Below are the code and all the weights of a small trained network. Each question names an input and a target symbol and asks about switching units off, where a switched-off unit gives its printed mean instead of its output.

import numpy as np


def w(rows, s, z=0):
    codes = np.array(rows[::2]) - 128.0
    scale = np.full(codes.shape[1], s)
    scale[-1] = z or s
    return codes * scale


def norm(h):
    return h / np.sqrt((h * h).mean(-1, keepdims=True) + 1e-5)


def softmax(a):
    e = np.exp(a - a.max(-1, keepdims=True))
    return e / e.sum(-1, keepdims=True)


def log_softmax(a):
    a = a - a.max(-1, keepdims=True)
    return a - np.log(np.exp(a).sum(-1, keepdims=True))


def net(x, mask):
    ids = ['βημπτψ'.index(c) for c in x.split()]
    T = len(ids)
    res = E[ids] + P[:T]
    u = 0
    for l in range(2):
        r = norm(res)
        for j in range(3):
            rows = slice(2 * j, 2 * j + 2)
            q, k, v = (r @ M[l][rows].T for M in (Q, K, V))
            z = softmax(np.where(np.tri(T) > 0, q @ k.T / 2**0.5, -1e9)) @ v
            o = O[l][rows]
            res = res + np.where(mask[u + j], z, o[:, -1]) @ o[:, :-1]
        u += 3
    return log_softmax(norm(res)[-1] @ U[:, :-1].T + U[:, -1])


Q, K, V, O = {}, {}, {}, {}
E = w([
[176,100,116,19,134,123,88,75,150,168,118,125],'β',
[208,157,222,81,97,107,138,155,117,129,113,71],'η',
[175,178,109,117,141,120,115,124,59,77,136,35],'μ',
[148,32,169,86,138,141,171,136,103,96,188,120],'π',
[82,105,200,159,134,172,184,127,72,66,126,116],'τ',
[163,136,1,62,125,175,133,204,67,136,72,136],'ψ',
],0.018)
P = w([
[92,171,96,211,135,81,111,128,177,145,146,142],'0',
[26,164,189,106,136,199,191,246,98,57,190,117],'1',
[203,80,155,126,137,159,98,150,128,96,56,88],'2',
[136,182,188,38,210,109,171,142,45,133,137,188],'3',
[203,79,152,124,111,162,93,137,134,91,56,101],'4',
[133,169,156,56,167,137,185,103,52,163,156,161],'5',
[201,82,141,129,103,168,88,138,135,91,62,107],'6',
[126,147,129,70,124,160,181,86,28,196,187,136],'7',
[198,84,142,130,104,174,99,130,135,104,54,93],'8',
[118,133,107,74,62,180,148,67,8,198,201,140],'9',
[211,75,138,123,130,165,117,148,156,99,63,71],'10',
],0.016)
Q[0] = w([
[153,103,105,89,194,60,135,38,121,198,245,243],'0.h1',
[58,133,138,161,107,100,219,166,70,143,240,208],'0.h1',
[180,157,181,113,106,157,132,146,145,171,87,160],'0.h2',
[227,95,115,124,88,105,58,157,168,114,76,18],'0.h2',
[185,35,121,126,93,128,202,175,139,131,72,153],'0.h3',
[193,103,58,130,160,145,134,164,72,79,94,64],'0.h3',
],0.011)
K[0] = w([
[195,81,131,22,130,153,97,130,76,145,120,127],'0.h1',
[129,110,186,70,129,221,136,179,8,78,138,100],'0.h1',
[164,127,151,117,109,102,153,182,124,92,124,96],'0.h2',
[182,198,74,51,79,91,123,140,188,198,133,85],'0.h2',
[122,68,160,134,106,56,123,97,183,145,166,139],'0.h3',
[99,164,115,135,163,134,65,108,145,113,131,67],'0.h3',
],0.014)
V[0] = w([
[46,152,80,106,22,105,119,176,163,155,254,119],'0.h1',
[163,137,181,84,76,116,144,151,47,126,105,85],'0.h1',
[155,120,174,156,92,127,183,229,106,146,118,160],'0.h2',
[167,161,151,128,100,58,155,196,218,112,97,136],'0.h2',
[162,96,136,126,117,121,81,172,154,29,186,114],'0.h3',
[110,105,102,69,130,156,144,168,99,129,163,154],'0.h3',
],0.0073)
O[0] = w([
[200,154,175,75,157,79,82,151,140,35,102,191,178],'0.h1',
[134,139,115,102,124,155,254,105,89,141,101,187,200],'0.h1',
[164,106,97,97,138,88,187,149,92,197,134,141,162],'0.h2',
[111,96,118,210,180,192,170,67,120,182,145,87,137],'0.h2',
[142,61,102,153,72,83,203,116,115,147,144,134,254],'0.h3',
[123,164,104,128,119,113,159,149,172,143,92,71,98],'0.h3',
],0.0086,0.0032)
Q[1] = w([
[54,209,178,140,138,98,158,101,92,146,228,176],'1.h1',
[192,77,249,107,108,120,188,93,142,146,135,71],'1.h1',
[95,254,112,144,85,141,188,159,108,125,167,133],'1.h2',
[71,169,133,160,134,110,118,163,172,156,155,152],'1.h2',
[139,97,165,135,119,187,159,143,97,93,172,123],'1.h3',
[58,206,133,38,100,110,114,189,176,242,173,161],'1.h3',
],0.013)
K[1] = w([
[145,98,195,63,25,175,166,128,30,134,139,107],'1.h1',
[115,111,146,160,60,53,120,35,105,147,181,144],'1.h1',
[151,164,124,107,49,183,154,102,48,140,149,111],'1.h2',
[133,122,137,101,175,159,130,111,124,91,108,114],'1.h2',
[125,126,117,127,101,87,159,145,130,141,210,152],'1.h3',
[147,136,141,5,105,178,132,149,141,159,99,114],'1.h3',
],0.017)
V[1] = w([
[147,138,120,162,146,102,130,162,107,96,149,120],'1.h1',
[136,130,249,102,121,109,175,130,127,80,158,87],'1.h1',
[118,197,110,178,132,88,109,187,144,150,95,100],'1.h2',
[47,99,138,110,139,109,134,118,124,177,164,179],'1.h2',
[98,171,134,154,151,102,81,97,111,86,161,95],'1.h3',
[144,72,106,103,102,172,100,105,134,166,116,137],'1.h3',
],0.015)
O[1] = w([
[158,198,97,80,117,60,126,87,164,149,171,146,249],'1.h1',
[163,173,113,93,135,104,78,212,193,36,124,177,237],'1.h1',
[115,103,168,145,74,84,99,253,203,102,109,191,130],'1.h2',
[92,84,127,173,88,100,90,77,112,195,180,43,88],'1.h2',
[97,117,136,87,153,155,171,80,47,178,127,73,185],'1.h3',
[141,161,160,109,168,101,121,196,117,101,77,162,2],'1.h3',
],0.012,0.0056)
U = w([
[71,75,148,192,52,79,161,156,154,136,56,169,214],'β',
[47,128,173,150,208,183,72,167,124,101,78,87,232],'η',
[136,179,120,114,171,60,42,251,133,57,124,178,163],'μ',
[68,73,62,175,11,143,120,100,145,159,188,38,81],'π',
[89,167,118,42,151,119,254,97,88,144,125,153,3],'τ',
[156,84,59,243,149,173,188,48,133,144,123,126,129],'ψ',
],0.0076,0.004)

Each question gives the input, a string of symbols that net reads in full, and the target symbol t.
The units are the heads (2 rows each of Q, K, V and O). Each row of codes is followed by its name. A weight is (code - 128) times the scale printed after its matrix; where a second scale follows, it is the last column's (O and U).
mask holds one flag per head, layer by layer. A switched-off head (its flag False) gives its mean, the last column of its rows in O, instead of its output. The means were averaged over made-up inputs and are rounded, as every weight is.
A unit's drop is (log p(t) with every unit on - log p(t) with that unit switched off) / (log p(t) with every unit on - log p(t) with every unit switched off).
The circuit of an input: a set's keep is (log p(t) with only the set's units on - log p(t) with every unit switched off) / (log p(t) with every unit on - log p(t) with every unit switched off). Starting from all 6 units, units are removed one at a time, each time the one whose removal leaves the highest keep (on an exact tie, the one counted first), for as long as the keep stays at least 0.8.
circuit, biggest first: the units of the circuit, biggest drop first
unit that matters most: the unit with the biggest drop
heads that matter: for each layer, one digit per head in row order, 1 if its drop is at least 0.15 and else 0, layers parted by /
input τ μ ψ β τ ψ β β β, target π: circuit, biggest first -> (1.h2)
input μ β μ π η η μ β ψ μ η, target τ: heads that matter -> 000 / 011
input β μ π τ π, target η: circuit, biggest first -> (0.h2, 1.h3)
input η μ τ, target ψ: heads that matter -> 011 / 010
input β η τ β μ τ τ τ μ, target η: circuit, biggest first -> (0.h1, 0.h2, 1.h1, 1.h2)
input μ μ β π π η μ, target τ: circuit, biggest first -> (1.h3, 1.h2, 1.h1)
input β β τ η η β π, target η: heads that matter -> 100 / 000
input ψ β η τ β, target β: heads that matter -> 000 / 110
input η β η β β β η β, target π: circuit, biggest first -> (0.h1, 0.h2, 1.h2)
input τ τ β η τ β τ, target π: heads that matter -> 000 / 011
input μ π τ μ η β π τ ψ β β, target τ: heads that matter -> 000 / 011
input π ψ β τ π μ, target μ: heads that matter -> 001 / 101
input ψ τ μ, target β: circuit, biggest first -> (1.h2, 1.h1, 0.h1)
input β τ τ β ψ τ ψ τ τ, target η: heads that matter -> 110 / 000
input β ψ μ μ ψ β β η β μ, target ψ: unit that matters most -> 0.h1
input ψ μ μ π μ η μ η μ η η, target β: heads that matter -> 100 / 110
input π π ψ τ η τ τ, target μ: heads that matter -> 100 / 100
input β β μ μ π η π β π π, target ψ: circuit, biggest first -> (1.h2, 0.h1)
input β ψ μ η τ μ β β, target ψ: circuit, biggest first -> (0.h1, 1.h1)
input π β β τ, target μ: unit that matters most -> 1.h1
